Here is a tiny trained network, its code and every weight. The questions are about switching its units off for an input and a class, where a switched-off unit gives its printed mean instead of its output.

import numpy as np


def w(rows, s, z=0):
    codes = np.array(rows[::2]) - 128.0
    scale = np.full(codes.shape[1], s)
    scale[-1] = z or s
    return codes * scale


def f(y):
    return y / 2 * (1 + np.tanh(0.7978845608 * (y + 0.044715 * y**3)))


def log_softmax(a):
    a = a - a.max(-1, keepdims=True)
    return a - np.log(np.exp(a).sum(-1, keepdims=True))


def net(x, mask):
    res = np.array(x, float).reshape(1, 6) / 4 @ E
    y = f(res @ A[0][:, :-1].T + A[0][:, -1])
    res = res + np.where(mask, y, B[0][:, -1]) @ B[0][:, :-1]
    return log_softmax(res[-1] @ U[:, :-1].T + U[:, -1])


A, B = {}, {}
E = w([
[119,63,98,159,121,65],'x0',
[174,103,78,219,110,68],'x1',
[33,129,46,176,50,223],'x2',
[191,1,186,212,54,171],'x3',
[114,163,118,127,179,140],'x4',
[138,114,110,139,127,113],'x5',
],0.0076)
A[0] = w([
[151,164,254,143,172,41,91],'n1',
[75,123,71,162,81,127,67],'n2',
[91,116,172,86,77,154,43],'n3',
[129,103,65,132,238,131,110],'n4',
[197,88,166,237,83,244,81],'n5',
[136,245,69,106,131,66,192],'n6',
[31,109,108,161,73,224,98],'n7',
[64,180,100,228,76,168,26],'n8',
[81,134,111,168,107,177,21],'n9',
[86,90,65,115,83,151,2],'n10',
[164,77,141,124,138,200,26],'n11',
],0.0088,0.0033)
B[0] = w([
[118,205,26,41,254,122,236],'n1',
[139,107,123,130,160,177,185],'n2',
[177,87,189,191,102,210,138],'n3',
[149,75,137,158,79,191,159],'n4',
[39,64,154,190,186,58,255],'n5',
[52,106,177,225,68,164,251],'n6',
[173,203,75,115,183,61,236],'n7',
[180,138,90,95,99,87,207],'n8',
[155,182,80,42,149,77,160],'n9',
[174,145,43,101,152,92,160],'n10',
[136,61,185,149,116,155,149],'n11',
],0.0074,0.0069)
U = w([
[148,91,110,71,141,103,254],'0',
[1,38,202,152,96,155,2],'1',
],0.0072,6.2e-05)

Each question gives the input, the list of numbers given to net, and the class t.
The units are the neurons (one row each of A and B). Each row of codes is followed by its name. A weight is (code - 128) times the scale printed after its matrix; where a second scale follows, it is the last column's (A, B and U).
mask holds one flag per neuron, in row order. A switched-off neuron (its flag False) gives its mean, the last column of its row in B, instead of its output. The means were averaged over made-up inputs and are rounded, as every weight is.
A unit's drop is (log p(t) with every unit on - log p(t) with that unit switched off) / (log p(t) with every unit on - log p(t) with every unit switched off).
The circuit of an input: a set's keep is (log p(t) with only the set's units on - log p(t) with every unit switched off) / (log p(t) with every unit on - log p(t) with every unit switched off). Starting from all 11 units, units are removed one at a time, each time the one whose removal leaves the highest keep (on an exact tie, the one counted first), for as long as the keep stays at least 0.8.
circuit, biggest first: the units of the circuit, biggest drop first
unit that matters most: the unit with the biggest drop
top k neurons: the k neurons with the biggest drops, biggest first
drop when u is switched off: that unit's drop, to one decimal
input [0,-5,0,-4,-6,8], class 1: circuit, biggest first : n1, n7
input [-7,3,-2,-4,-5,-8], class 1: circuit, biggest first : n6, n7
input [8,-5,3,3,2,-5], class 0: unit that matters most : n6
input [-8,6,-1,-2,-4,-7], class 1: circuit, biggest first : n7, n1
input [-4,-6,4,3,-2,-5], class 0: top 4 neurons : n7, n6, n9, n4
input [-8,-3,5,3,1,-8], class 0: top 4 neurons : n7, n6, n9, n8
input [2,5,1,-2,7,-8], class 1: top 3 neurons : n1, n7, n6
input [2,4,0,-7,3,-7], class 1: drop when n6 is switched off : 0.2
input [6,4,-5,-6,8,-4], class 1: drop when n8 is switched off : 0.1
input [-8,-4,5,0,-7,-2], class 0: drop when n6 is switched off : 0.2
